In the rows, 128 means zero.
Each row of numbers belongs to one of the nodes below and depends on some of the facts about them. Some rows are named. Which node is each other row?

Known rows:
plepem: [128 122 103 136 116 107 143 161 118 132 174 155 111 159 195 124 131 111
 120 113 100 146 115 107 105 122 134 120 116 110 135 164]
raplokur: [113 125 159 122 115 182  79 115 122 105  93  67 125 116  15 179 152 147
 155 160 217 106 170 121 182 139 110 142 162 159  99  83]
ravogrum: [173 131 124 117 116 109  88  88 147 115  96  74 123 134  31 189 160 149
 193 169 178 112 181 141 147 147 105 174 135 151 142  49]
zare: [170 127 123 117 106 135  91  76 144 111 107  62 124 134  36 189 157 143
 189 169 175 119 181 144 153 146 112 165 147 147 127  62]
sostul: [126 125  97 133 110 105 155 165 115 138 166 150 115 152 193 121 121 110
 114 117  76 119 128 114 102 138 142 125 126  96 158 163]
grugribrin: [118 125 160 121 121 198  88  88 131 106  84  60 137 102  12 163 136 151
 148 156 201 105 166 143 178 141 116 140 172 152  92  81]
raflegu: [157 128 132 122 124 132  85  87 153 111 104  69 124 129  31 188 154 151
 181 157 193 121 171 144 149 147 102 159 124 155 120  51]
taklus: [ 93 128 167 125 136 176  72 145 126 106  89  75 123 104  10 178 147 155
 142 144 231  85 172 118 174 148  98 139 141 158 101  63]
fletru: [133 124 100 134 121  96 150 161 124 137 171 154 111 156 195 125 130 111
 120 111  87 136 116 112  99 129 133 124 109 107 146 155]
vozir: [128 122 112 134 108 130 151 136 113 135 164 150 122 151 192 112 126 108
 115 122  93 151 110 113 118 114 147 115 142 110 124 185]
dreklim: [123 134 163 116 137 137  71 112 133 114  73  88 133 108  12 174 153 156
 164 157 215 102 165 126 172 129  98 150 129 171 117  59]
grofil: [168 122 124 124 122 158  97  66 153 106 119  56 126 129  37 180 150 149
 178 153 182 130 166 162 143 154 111 157 140 147 104  52]
stuplobe: [123 131 158 116 122 151  79 111 129 113  76  77 130 110  13 178 152 152
 164 161 206 101 174 123 179 135 106 152 147 160 117  72]
misko: [ 91 127 138 136 138 130 138 173 114 133 148 168 126 130 178 109 124 120
  95 105 125 135  99 102 120 112 130 104 110 127 120 167]
flatu: [ 81 128 151 141 162 133 135 174 123 133 141 175 127 114 168  95 111 124
  84  91 135 133  88 111 111 113 120  99  91 134 111 150]
stuken: [141 128 103 136 139  90 149 146 140 138 167 160 118 149 197 114 121 119
 121 106  93 147 103 129  86 128 127 118  89 115 142 136]
zudiran: [ 98 131 147 134 155 119 140 149 126 138 129 177 135 114 174  89 109 125
  93 104 120 146  86 117 114 104 128 105 101 138 119 157]

How the nodes are related:
suve(beklo, b); suve(bevi, b); suve(bitre, a)
suve(bofal, b); suve(bokle, b); suve(bostuk, b)
suve(bostutos, a); suve(bradri, a); suve(breflel, a)
suve(britrimik, a); suve(brizor, a); suve(brobren, b)
suve(brodrek, b); suve(brogru, a); suve(broplugram, a)
suve(bruflim, b); suve(budun, a); suve(buzem, a)
suve(dabos, a); suve(darek, b); suve(darigel, a)
suve(dedam, a); suve(dofe, a); suve(dostil, b)
suve(dostu, a); suve(dotronuk, a); suve(dravis, b)
suve(dreklim, b); suve(drorul, a); suve(drutul, b)
suve(dubar, b); suve(duklar, b); suve(fanol, a)
suve(fatrem, a); suve(fedi, a); suve(fikem, a)
suve(flanokun, a); suve(flatu, a); suve(flepubil, a)
suve(fletru, a); suve(fliklil, a); suve(foskeskil, b)
suve(fova, b); suve(fovil, a); suve(fuduner, a)
suve(ginones, b); suve(gisono, a); suve(gradrom, a)
suve(gregrin, a); suve(gretripla, a); suve(gretures, a)
suve(grofil, b); suve(grolus, a); suve(grugribrin, b)
suve(grutrar, b); suve(guni, a); suve(kadram, b)
suve(keke, a); suve(kigum, a); suve(kimem, a)
suve(klatre, b); suve(kligrarok, a); suve(kloma, a)
suve(kloval, b); suve(kludrem, a); suve(klufe, b)
suve(klukan, b); suve(klunum, a); suve(klutra, b)
suve(koflor, a); suve(kufa, b); suve(lezak, a)
suve(ligral, b); suve(linel, a); suve(logi, a)
suve(lokar, a); suve(loklo, a); suve(loren, a)
suve(ludadril, b); suve(ludimil, a); suve(ludra, a)
suve(luklik, b); suve(masko, b); suve(misko, a)
suve(modutrin, a); suve(mosu, a); suve(mozofa, a)
suve(nadrin, a); suve(ninom, b); suve(nizi, b)
suve(nodrik, b); suve(nopafim, a); suve(notuk, a)
suve(novor, b); suve(pafuplir, b); suve(pake, a)
suve(panatror, b); suve(pasorus, a); suve(peler, a)
suve(pelo, b); suve(peruron, a); suve(pino, a)
suve(piplam, a); suve(piplos, a); suve(plabri, a)
suve(plastera, a); suve(plepem, a); suve(plipi, a)
suve(plozu, b); suve(plugrem, a); suve(plutam, b)
suve(pople, b); suve(potor, a); suve(puplo, b)
suve(raflegu, b); suve(rafu, a); suve(ragitrul, a)
suve(raplokur, b); suve(ravogrum, b); suve(rebri, b)
suve(reklum, a); suve(rekor, b); suve(remaflur, a)
suve(riflar, b); suve(roson, a); suve(rovem, a)
suve(rukel, b); suve(saben, b); suve(sadetri, b)
suve(saflo, a); suve(sedor, a); suve(sedrek, a)
suve(semes, b); suve(sirun, a); suve(skabrobrel, a)
suve(skamamir, a); suve(skebra, a); suve(skelor, a)
suve(skenik, a); suve(skestu, a); suve(skuban, a)
suve(skupi, a); suve(sodrak, a); suve(sostul, a)
suve(stabrim, a); suve(stafam, a); suve(stalukem, a)
suve(stavotrir, b); suve(stevi, a); suve(stidinur, b)
suve(stiklam, b); suve(stoflu, a); suve(stubru, a)
suve(stuken, a); suve(stuklon, b); suve(stuplobe, b)
suve(tadrum, b); suve(taklus, b); suve(tanuken, b)
suve(teflaki, a); suve(telol, a); suve(terok, a)
suve(tibus, b); suve(toruk, a); suve(tosiste, a)
suve(totrom, a); suve(trafle, b); suve(trebral, a)
suve(trometam, a); suve(trozi, a); suve(trudes, b)
suve(tubrim, a); suve(tumogrim, a); suve(tupoflur, a)
suve(vastak, a); suve(voro, a); suve(vozir, a)
suve(vufe, a); suve(vuroplir, a); suve(zare, b)
suve(zatris, b); suve(zatru, a); suve(zefis, a)
suve(zekeflak, b); suve(zestis, a); suve(zevas, a)
suve(zimulan, a); suve(ziron, a); suve(zizon, a)
suve(zokis, a); suve(zotro, a); suve(zudiran, a)
suve(zutrir, a); kizer(bevi, plozu); kizer(bevi, trudes)
kizer(bevi, klatre); kizer(bofal, ludra); kizer(bofal, stidinur)
kizer(bofal, zatris); kizer(bofal, loren); kizer(bostuk, gretripla)
kizer(breflel, grofil); kizer(breflel, sodrak); kizer(breflel, kadram)
kizer(britrimik, skabrobrel); kizer(britrimik, grutrar); kizer(britrimik, bruflim)
kizer(brizor, plipi); kizer(brizor, novor); kizer(brizor, linel)
kizer(brizor, dostil); kizer(brizor, stalukem); kizer(brodrek, kludrem)
kizer(brodrek, peler); kizer(brodrek, trebral); kizer(brodrek, raflegu)
kizer(brodrek, skuban); kizer(dabos, duklar); kizer(dabos, kadram)
kizer(dabos, brobren); kizer(dabos, bitre); kizer(darigel, semes)
kizer(dedam, klufe); kizer(dedam, kigum); kizer(dedam, bradri)
kizer(dedam, tibus); kizer(dofe, piplam); kizer(dofe, broplugram)
kizer(dofe, buzem); kizer(dostu, stiklam); kizer(dostu, zatris)
kizer(dostu, stalukem); kizer(dostu, tibus); kizer(dreklim, ravogrum)
kizer(dreklim, kludrem); kizer(dreklim, tupoflur); kizer(drorul, logi)
kizer(drorul, ginones); kizer(drorul, gretures); kizer(drorul, terok)
kizer(drorul, zotro); kizer(drorul, tibus); kizer(drutul, zizon)
kizer(drutul, trudes); kizer(drutul, stuklon); kizer(drutul, broplugram)
kizer(drutul, kadram); kizer(fedi, trudes); kizer(fedi, fikem)
kizer(flatu, teflaki); kizer(flatu, skupi); kizer(flatu, stuken)
kizer(flatu, stuklon); kizer(flatu, sodrak); kizer(flatu, gretripla)
kizer(flepubil, klufe); kizer(flepubil, puplo); kizer(flepubil, plepem)
kizer(flepubil, loren); kizer(flepubil, gretripla); kizer(fliklil, grofil)
kizer(fliklil, trebral); kizer(fliklil, skenik); kizer(fliklil, nizi)
kizer(fliklil, bitre); kizer(fliklil, tibus); kizer(foskeskil, logi)
kizer(foskeskil, vozir); kizer(foskeskil, tibus); kizer(fova, luklik)
kizer(fova, trebral); kizer(fova, zare); kizer(gradrom, ludadril)
kizer(gradrom, sedrek); kizer(gradrom, fletru); kizer(gradrom, bradri)
kizer(gregrin, zare); kizer(grugribrin, vastak); kizer(grugribrin, panatror)
kizer(grugribrin, semes); kizer(guni, kadram); kizer(guni, grutrar)
kizer(guni, bruflim); kizer(kloval, stuken); kizer(kloval, gretripla)
kizer(kloval, brogru); kizer(klutra, sostul); kizer(klutra, pafuplir)
kizer(kufa, zefis); kizer(kufa, skenik); kizer(kufa, modutrin)
kizer(kufa, voro); kizer(lezak, saben); kizer(lezak, piplam)
kizer(lezak, zefis); kizer(lezak, stiklam); kizer(lezak, fovil)
kizer(lezak, modutrin); kizer(lezak, brobren); kizer(lezak, dubar)
kizer(lezak, fanol); kizer(ligral, kimem); kizer(ligral, dostil)
kizer(lokar, skabrobrel); kizer(lokar, peler); kizer(lokar, brogru)
kizer(loklo, klufe); kizer(loklo, skestu); kizer(misko, plastera)
kizer(misko, puplo); kizer(ninom, rukel); kizer(ninom, plepem)
kizer(ninom, flanokun); kizer(ninom, tibus); kizer(nopafim, skestu)
kizer(nopafim, plozu); kizer(nopafim, tumogrim); kizer(notuk, tubrim)
kizer(notuk, stuklon); kizer(notuk, kligrarok); kizer(notuk, nizi)
kizer(notuk, fanol); kizer(pasorus, stuken); kizer(pasorus, ludadril)
kizer(pasorus, kligrarok); kizer(pasorus, ludimil); kizer(pasorus, skuban)
kizer(pasorus, tumogrim); kizer(pelo, ravogrum); kizer(pelo, toruk)
kizer(pelo, pafuplir); kizer(pelo, grolus); kizer(peruron, gretripla)
kizer(peruron, bradri); kizer(plabri, plozu); kizer(plabri, bokle)
kizer(plabri, pino); kizer(plutam, logi); kizer(plutam, fuduner)
kizer(plutam, semes); kizer(plutam, bitre); kizer(pople, ravogrum)
kizer(pople, dravis); kizer(pople, stubru); kizer(pople, pake)
kizer(potor, terok); kizer(potor, ragitrul); kizer(raplokur, terok)
kizer(raplokur, darek); kizer(raplokur, zatris); kizer(rebri, kloma)
kizer(rebri, saflo); kizer(rebri, bruflim); kizer(reklum, klunum)
kizer(reklum, koflor); kizer(reklum, keke); kizer(rekor, toruk)
kizer(rekor, nizi); kizer(rekor, buzem); kizer(remaflur, fatrem)
kizer(remaflur, klukan); kizer(riflar, klukan); kizer(riflar, tupoflur)
kizer(roson, kligrarok); kizer(rovem, tubrim); kizer(rovem, dotronuk)
kizer(sadetri, bokle); kizer(sadetri, kimem); kizer(sadetri, fikem)
kizer(sedor, semes); kizer(sedor, beklo); kizer(sirun, piplam)
kizer(sirun, flanokun); kizer(sirun, nodrik); kizer(sirun, plugrem)
kizer(skamamir, voro); kizer(skebra, nadrin); kizer(skebra, kligrarok)
kizer(stabrim, rafu); kizer(stabrim, gisono); kizer(stabrim, keke)
kizer(stabrim, bitre); kizer(stafam, mosu); kizer(stafam, tupoflur)
kizer(stevi, zare); kizer(stevi, stalukem); kizer(stoflu, stavotrir)
kizer(stoflu, fletru); kizer(stuplobe, budun); kizer(stuplobe, ludra)
kizer(tadrum, terok); kizer(tadrum, zatru); kizer(taklus, skelor)
kizer(taklus, teflaki); kizer(taklus, kloma); kizer(taklus, sostul)
kizer(taklus, rukel); kizer(taklus, zatris); kizer(taklus, pafuplir)
kizer(taklus, fletru); kizer(tanuken, fuduner); kizer(tanuken, sostul)
kizer(tanuken, rukel); kizer(tanuken, fikem); kizer(tanuken, piplos)
kizer(telol, kloma); kizer(telol, trebral); kizer(telol, loren)
kizer(totrom, skenik); kizer(totrom, masko); kizer(trafle, tosiste)
kizer(trafle, semes); kizer(trometam, skelor); kizer(trometam, bostutos)
kizer(trometam, stuklon); kizer(trometam, pino); kizer(trozi, budun)
kizer(trozi, novor); kizer(trozi, plugrem); kizer(vufe, dravis)
kizer(vufe, sodrak); kizer(vufe, gisono); kizer(vufe, bradri)
kizer(vuroplir, plipi); kizer(vuroplir, koflor); kizer(vuroplir, grolus)
kizer(zekeflak, stiklam); kizer(zekeflak, ludimil); kizer(zekeflak, beklo)
kizer(zestis, novor); kizer(zestis, plugrem); kizer(zevas, brobren)
kizer(zimulan, teflaki); kizer(zimulan, kludrem); kizer(zimulan, flanokun)
kizer(ziron, stuklon); kizer(ziron, fovil); kizer(ziron, dostil)
kizer(ziron, brogru); kizer(ziron, masko); kizer(zokis, kimem)
kizer(zudiran, fovil); kizer(zudiran, ludadril); kizer(zudiran, pake)
kizer(zutrir, toruk); kizer(zutrir, novor); kizer(zutrir, klukan)
kizer(zutrir, kligrarok); kizer(zutrir, nodrik)

Rows to name:
No name comes twice in this set of rows, the named rows included.
[126 126 110 134 123 107 147 155 119 135 162 158 120 147 190 117 126 115
 112 110  98 139 108 114 105 120 135 119 113 113 135 164] | plastera
[115 130 150 119 126 162  80 125 128 110  88  71 126 109  14 180 146 150
 154 151 203  85 178 127 170 151 104 151 148 149 120  62] | klutra
[126 130 111 134 143 118 161 137 134 138 147 151 130 124 186  93 104 118
  99 105  73 127 107 142  94 136 142 114 116 100 143 145] | zizon
[131 124 114 133 123 124 156 129 124 135 157 154 128 143 190 105 119 113
 111 114  88 153 102 126 111 119 145 117 127 110 126 171] | rafu
[176 129 113 122 134 130 103  75 168 113 109  54 124 126  36 177 142 149
 181 150 157 107 176 175 125 174 106 161 125 131 135  30] | stuklon
[167 125 125 121 114 156  99  65 146 109 106  55 129 126  37 176 149 144
 177 164 172 120 173 158 154 149 120 158 159 140 115  67] | beklo
[125 122 101 133 108 134 162 147 111 134 164 140 122 146 189 109 118 111
 107 118  73 130 120 123 111 135 152 115 147  89 137 182] | fuduner
[138 129 109 131 137 106 161 127 133 143 144 155 134 128 186  93 107 117
 109 111  66 133 108 142  96 132 143 119 118 104 151 150] | broplugram
[124 127 101 135 123 102 152 166 125 138 160 153 117 144 189 115 119 111
 109 109  77 121 120 122  98 136 135 123 115  99 155 153] | skelor
[147 129 111 129 127 113 159 108 131 138 148 155 134 136 190  95 116 115
 118 119  75 158  99 138 104 116 148 118 124 115 133 164] | voro
[ 78 122 150 136 119 168 142 159  93 128 144 161 129 126 171 101 119 115
  85 114 130 143  97  96 147  96 145  98 147 128  96 201] | drorul

Now the same nodes, written a new way:
Known rows:
skebra: [149 121  71 114  95  84 149 146 148  93  69  91 157 157 135  93 149 182
 124 116 130  70  75 141 176 115 109 185  79 146  94  93 102 148 118 105
 135 170  71 141 155 122]
buzem: [144 123  75 111  92  98 141 161 144  89  68 101 156 154 123  98 165 175
 125 123 132  83  78 149 187 130 114 196  85 147  91  99 105 159 127 110
 140 167  82 150 139 125]
nizi: [134 120 145 136 128 139 147 132 144 124 120 154 158 144  87 143 119 182
 193 121 155 140 112 135 120 104 126 174 123 122 128 151  91 140 139 113
 105 144 101 157 146 155]
rekor: [140 122 144 141 125 128 157 122 151 127 117 151 158 149 100 141 108 185
 194 115 156 129 107 123 115  87 124 167 121 124 133 141  89 129 130 110
 103 144  95 150 158 157]
ludadril: [132 123 147 133 127 134 147 132 145 122 119 153 157 141  87 140 119 185
 193 120 154 142 113 134 116 107 125 173 123 122 133 147  97 139 141 111
 100 141 105 153 143 158]
zekeflak: [137 123 142 146 124 128 160 120 148 123 121 157 155 146 101 136 105 186
 189 114 156 128 107 126 116  87 129 168 122 125 134 141  94 127 134 107
 104 143  95 150 156 158]
reklum: [161 120  97 117  91  91 151 157 158  90  69  97 155 157 147 100 148 153
 130 109 160  58  71 130 187 131 114 202  86 147  89  85 107 146 114 114
 134 177  79 146 166 117]
gisono: [147 121  84 111  91  97 142 166 150  86  69 101 155 149 128  98 162 168
 126 120 140  80  80 148 188 140 115 201  88 147  92  94 109 157 125 112
 137 170  87 150 144 122]
bitre: [145 121  79 114  91  97 144 165 145  86  70 105 154 149 127  96 165 169
 125 121 137  83  79 150 190 134 117 201  88 146  90  95 109 159 125 110
 141 169  84 150 142 123]
voro: [135 130  77 105  79 106 154 170 142 109  58 108 159 158 118 111 168 185
 114 121 126  80  63 151 193 117 134 198  87 142  98 100 107 153 123 107
 151 172  82 165 123 126]
kligrarok: [144 122  73 110  96  95 139 159 143  88  69  97 157 155 121  96 161 175
 125 123 129  83  79 152 183 130 112 194  85 146  89 101 106 159 126 110
 138 168  80 150 140 122]
dreklim: [140 122 141 145 124 132 153 123 159 123 121 147 160 149 103 144 105 182
 192 118 152 126 114 119 114  91 120 163 122 130 135 140  88 122 129 112
 101 139 101 151 152 157]
grutrar: [139 120 148 142 123 145 148 133 151 107 120 161 152 129  89 142 126 191
 202 124 155 152 116 135 132 109 134 172 127 129 133 140  85 136 127 110
 109 135 112 159 148 155]
nodrik: [131 123 143 134 128 141 144 131 147 125 119 153 159 150  87 144 117 179
 193 123 154 137 112 134 116 102 122 176 121 123 127 152  93 138 141 114
 104 143 103 156 139 158]
fanol: [143 121  74 109  92  98 143 161 144  92  68 101 157 152 122  98 165 177
 124 124 129  84  78 151 186 128 117 196  85 144  91 100 105 159 126 109
 140 169  81 153 141 122]
ligral: [143 124 143 143 126 127 152 122 145 130 113 161 152 154 103 137 111 184
 204 108 161 126 102 116 115  84 117 168 123 125 128 141  88 135 136 112
 105 138  92 147 165 163]
gretripla: [144 125  77 109  90  94 142 163 148  84  69 102 153 149 124  92 163 179
 129 120 130  85  81 153 184 137 110 197  85 145  93  96 107 157 127 109
 137 166  80 150 141 124]

Name these rows:
No name comes twice in this set of rows, the named rows included.
[153 124  74 118  87  90 151 151 155  80  67 102 149 146 137  92 155 184
 134 117 133  79  76 142 189 118 116 186  83 152  98  84  97 145 111 104
 140 163  80 144 155 123] | lokar
[143 126  82 100  98  66 152 148 153  83  70  83 154 146 133  85 150 195
 124 113 132  79  72 142 163 125 112 180  76 145 109  83 119 147 124 100
 123 166  86 122 153 127] | stoflu
[156 124  71 120  91  83 143 153 142  99  59 110 147 162 141  90 160 176
 143 107 138  68  67 129 179 109  99 189  87 150  88  92 100 157 130 113
 142 160  69 137 167 132] | zokis
[151 124  79 115  90  85 152 153 155  88  66  96 154 152 138  93 151 177
 128 114 137  71  74 139 181 123 113 189  83 148  99  85 106 144 116 106
 133 167  78 140 156 124] | vufe
[149 127  74 115  89  86 150 150 154  81  69 103 150 152 138  90 151 182
 134 116 133  76  76 143 185 116 113 189  78 148  96  89 102 145 118 103
 138 167  73 143 151 125] | telol
[147 122  62 121  88  92 142 150 161  95  71  84 163 170 138 104 146 165
 120 126 121  63  84 133 176 112  99 183  84 156  90  98 100 139 121 114
 138 163  79 145 137 126] | remaflur
[161 106  65 120 112  87 152 137 140  96  76  86 168 141 130  85 149 183
 120 119 127  76  87 152 180 119 116 184  82 132  86 100  89 160 105 107
 136 178  53 150 185 105] | rovem
[135 127 143 138 117 136 165 126 148 137 111 159 159 149  98 148 110 192
 186 112 154 128  98 124 122  80 139 168 122 121 140 141  89 125 129 107
 109 146  95 160 147 159] | kufa
[146 128  76 112  94  89 147 143 151  73  70 104 143 164 137  93 146 174
 141 119 142  70  69 147 185 104 111 191  71 150  87  98  99 146 118 102
 141 170  71 142 140 124] | stevi
[139 121  61 117  90 102 131 162 155  93  74  86 163 169 124 108 158 158
 118 135 117  72  89 142 182 127  98 190  86 156  85 107 103 150 130 118
 139 161  87 151 122 126] | fatrem
[149 123  72 116  93  93 134 164 136  94  62 112 149 159 126  93 171 172
 140 116 136  79  74 142 183 127 102 197  89 149  84  99 104 168 136 116
 144 161  79 144 151 130] | kimem
[133 121 145 136 126 140 145 131 148 114 121 157 153 143  88 143 118 184
 198 124 155 143 115 136 123 105 126 172 122 125 130 149  91 138 136 112
 106 140 107 157 138 157] | raflegu

The same nodes again, as new rows of numbers:
Some nodes and their rows:
tupoflur: [129 159 115 134 112  91  90 125 103  82  89 101 107 139 117 115 111 151
 132 145 155 137 165 137 131 119]
ludadril: [199  95 139 167 189 115 174 115 189 214 145 146 159  46 103 140 134 127
 109 108  87 144  84 167 144 115]
plepem: [ 97 157 125 105 102 101  89 127 107 117  94 122 121 134 132 119 137 120
 127 153 158 121 136 141 121 132]
ragitrul: [ 99 153 110 105  87 115 107 138  96 113 103 114 113 138 133 119 143 128
 135 150 157 115 144 120 117 131]
dabos: [ 65 139 128 116  92 139  99 121  86  97 145 116 125 196 149 131 116 132
 161 129 145 116 155  88 132 142]
brogru: [ 53 150 135 130 117  81  94 135 126  99  90 121 120 149 128 141 124 142
 111 151 158 135 150 122 129 131]
stuklon: [187  93 143 164 171 116 186 125 205 181 127 155 158  60  98 153 132 126
 108 109  90 139  63 146 171 122]
ligral: [186  76 144 156 188 175 197 145 184 168 166 162 139  99 124 147 135 107
 102  93  76 140  80 128 121 119]
flanokun: [121 155 111 112  93  91  89 128 112  88  90 114 114 136 122 117 124 134
 133 151 158 130 137 130 136 133]
foskeskil: [204  91 127 133 160 191 195 123 164 222 187 141 153  76 131 128 143 109
 133  97  77 117  91 151 126 133]
kimem: [ 87 148 128 123 106  88 112 156 107  66  85 128 109 157 122 131 142 125
 113 142 159 122 131  92 120 115]
gisono: [ 68 156 131 138 117 106  92 116  83 139 100 109 132 146 129 125 125 129
 134 128 167 117 146 120 130 122]
mozofa: [ 89 149 124 115 102 110 104 132  95  99 115 114 115 161 137 122 126 133
 134 140 153 120 159 116 116 129]
tanuken: [226  95 141 138 159 200 194 126 162 155 175 156 150 104 122 116 137 102
 132  98  66 114  90 144 141 120]
raplokur: [217  87 125 128 163 202 191 129 174 195 171 150 141  78 134 119 139 103
 123 104  76 124  81 157 123 135]
zatru: [103 153 111 104  86 114 105 134  98 108 108 116 114 140 131 118 143 128
 134 146 158 116 148 121 114 133]
gretripla: [ 69 155 133 121 120  75  81 122 119 126  85 127 127 127 124 128 132 127
 113 156 160 125 140 140 126 129]

Name these rows:
No name comes twice in this set of rows, the named rows included.
[ 80 146 122 110 114  67 100 130  96 107 120 114 125 138 125 129 133 148
 125 151 153 133 165 121 115 127] | ludimil
[103 143 118  93  92 141 101 134  83 110 134 118 111 162 143 110 136 114
 143 142 147 113 155 120 104 136] | potor
[226  90 115 163 177 142 187 144 192 176 127 138 129  43 104 144 128 132
 102  96  95 157  69 153 133 116] | novor
[121 128 114  96  94 131  81 126  89  59 140 125 104 184 144 112 108 130
 155 141 143 143 150 104 109 137] | sirun
[246  85 120 157 166 133 182 126 184 169 143 134 138  49 103 135 123 136
 126 100  87 149  79 152 143 119] | nodrik
[244  88 137 157 179 197 171 116 164 153 165 144 140  99 123 114 108 113
 137  86  74 138  95 158 140 119] | pelo
[212 100 124 145 168 166 188 134 200 208 136 142 139  51 119 132 141 112
 105 110  86 130  74 169 139 131] | stidinur
[ 76 145 137  93 122 140  73 122  99 110 135 144 119 177 160 110 128 107
 126 153 141 126 158 141  90 139] | flepubil
[ 82 143 141 112  94 120 103 138  88  35 120 141 118 200 132 117 129 120
 139 145 138 112 147  92 125 123] | fedi
[191 102 140 181 189 148 174 108 171 226 143 142 162  51 109 133 124 118
 119  87  93 132  79 167 151 113] | dravis

